Below are the code and all the weights of a small trained network. Each question names an input and a class and asks about switching units off, where a switched-off unit gives its printed mean instead of its output.

import numpy as np


def w(rows, s, z=0):
    codes = np.array(rows[::2]) - 128.0
    scale = np.full(codes.shape[1], s)
    scale[-1] = z or s
    return codes * scale


def f(y):
    return np.maximum(y, 0)


def log_softmax(a):
    a = a - a.max(-1, keepdims=True)
    return a - np.log(np.exp(a).sum(-1, keepdims=True))


def net(x, mask):
    res = np.array(x, float).reshape(1, 2) / 4 @ E
    y = f(res @ A[0][:, :-1].T + A[0][:, -1])
    res = res + np.where(mask, y, B[0][:, -1]) @ B[0][:, :-1]
    return log_softmax(res[-1] @ U[:, :-1].T + U[:, -1])


A, B = {}, {}
E = w([
[46,249,183,171,99,222],'x0',
[64,114,57,42,11,133],'x1',
],0.011)
A[0] = w([
[197,96,41,97,141,65,181],'neuron 1',
[33,200,139,192,112,145,255],'neuron 2',
[106,214,115,116,145,196,103],'neuron 3',
[183,185,142,180,158,155,165],'neuron 4',
[143,87,80,104,135,72,79],'neuron 5',
[195,107,233,156,187,170,235],'neuron 6',
[108,163,92,85,97,103,227],'neuron 7',
[86,112,132,127,97,98,209],'neuron 8',
[97,176,198,146,83,255,30],'neuron 9',
[59,194,125,174,158,106,82],'neuron 10',
[183,61,36,156,129,100,42],'neuron 11',
[122,205,187,140,83,101,93],'neuron 12',
[65,120,106,61,51,67,45],'neuron 13',
[95,112,27,71,56,173,126],'neuron 14',
[60,187,165,136,114,122,75],'neuron 15',
[102,159,134,169,149,217,120],'neuron 16',
[163,82,130,122,156,60,169],'neuron 17',
[190,138,175,226,191,121,155],'neuron 18',
[149,122,211,181,180,53,109],'neuron 19',
[86,240,97,112,136,209,90],'neuron 20',
],0.0091,0.0073)
B[0] = w([
[188,73,94,123,98,147,225],'neuron 1',
[170,107,122,142,67,149,255],'neuron 2',
[194,111,59,123,144,140,190],'neuron 3',
[98,100,182,139,132,132,201],'neuron 4',
[180,114,44,105,145,122,176],'neuron 5',
[117,81,131,221,102,176,243],'neuron 6',
[102,47,159,193,119,254,196],'neuron 7',
[67,56,180,153,65,138,176],'neuron 8',
[143,147,38,135,183,72,209],'neuron 9',
[152,151,90,97,143,69,170],'neuron 10',
[162,181,51,136,200,99,180],'neuron 11',
[155,103,106,182,159,141,170],'neuron 12',
[66,123,86,153,212,76,186],'neuron 13',
[22,86,82,187,200,189,214],'neuron 14',
[139,205,89,136,157,141,175],'neuron 15',
[175,106,95,119,119,92,194],'neuron 16',
[191,141,105,143,89,163,199],'neuron 17',
[91,79,168,161,177,136,229],'neuron 18',
[42,79,145,171,218,147,195],'neuron 19',
[184,138,70,149,171,170,206],'neuron 20',
],0.0082,0.014)
U = w([
[24,68,118,180,189,122,58],'0',
[254,125,48,129,142,111,85],'1',
[131,67,160,157,43,150,245],'2',
[119,200,178,11,114,29,95],'3',
[124,193,152,68,97,71,79],'4',
[143,166,158,46,83,56,83],'5',
[88,196,145,35,106,29,105],'6',
],0.0091,0.011)

Each question gives the input, the list of numbers given to net, and the class t.
The units are the neurons (one row each of A and B). Each row of codes is followed by its name. A weight is (code - 128) times the scale printed after its matrix; where a second scale follows, it is the last column's (A, B and U).
mask holds one flag per neuron, in row order. A switched-off neuron (its flag False) gives its mean, the last column of its row in B, instead of its output. The means were averaged over made-up inputs and are rounded, as every weight is.
A unit's drop is (log p(t) with every unit on - log p(t) with that unit switched off) / (log p(t) with every unit on - log p(t) with every unit switched off).
The circuit of an input: a set's keep is (log p(t) with only the set's units on - log p(t) with every unit switched off) / (log p(t) with every unit on - log p(t) with every unit switched off). Starting from the 12 units with the biggest drops (on a tie, the unit counted first), units are removed one at a time, each time the one whose removal leaves the highest keep (on an exact tie, the one counted first), for as long as the keep stays at least 0.8.
units of the circuit, in order: the units of the circuit, biggest drop first
top k neurons: the k neurons with the biggest drops, biggest first
drop of u: that unit's drop, to one decimal
input [-3,3], class 2: units of the circuit, in order => [neuron 9]
input [2,-3], class 2: units of the circuit, in order => [neuron 14; neuron 11]
input [-2,-2], class 2: units of the circuit, in order => [neuron 14; neuron 9; neuron 20]
input [0,-3], class 2: units of the circuit, in order => [neuron 14; neuron 9]
input [-5,5], class 0: top 3 neurons => [neuron 14; neuron 13; neuron 2]
input [8,7], class 1: top 2 neurons => [neuron 20; neuron 3]
input [-7,8], class 0: top 2 neurons => [neuron 14; neuron 13]
input [-5,-6], class 0: top 3 neurons => [neuron 19; neuron 18; neuron 2]
input [-1,2], class 2: units of the circuit, in order => [neuron 19; neuron 9; neuron 11]
input [-5,7], class 0: top 2 neurons => [neuron 14; neuron 13]
input [3,1], class 2: top 2 neurons => [neuron 11; neuron 5]
input [-7,-7], class 0: top 4 neurons => [neuron 19; neuron 18; neuron 6; neuron 2]
input [-4,5], class 0: top 3 neurons => [neuron 14; neuron 13; neuron 2]
input [-6,6], class 0: top 2 neurons => [neuron 14; neuron 13]
input [0,-1], class 2: drop of neuron 14 => 0.2
input [7,-6], class 1: drop of neuron 16 => 0.3
input [-3,-3], class 2: drop of neuron 19 => -0.1
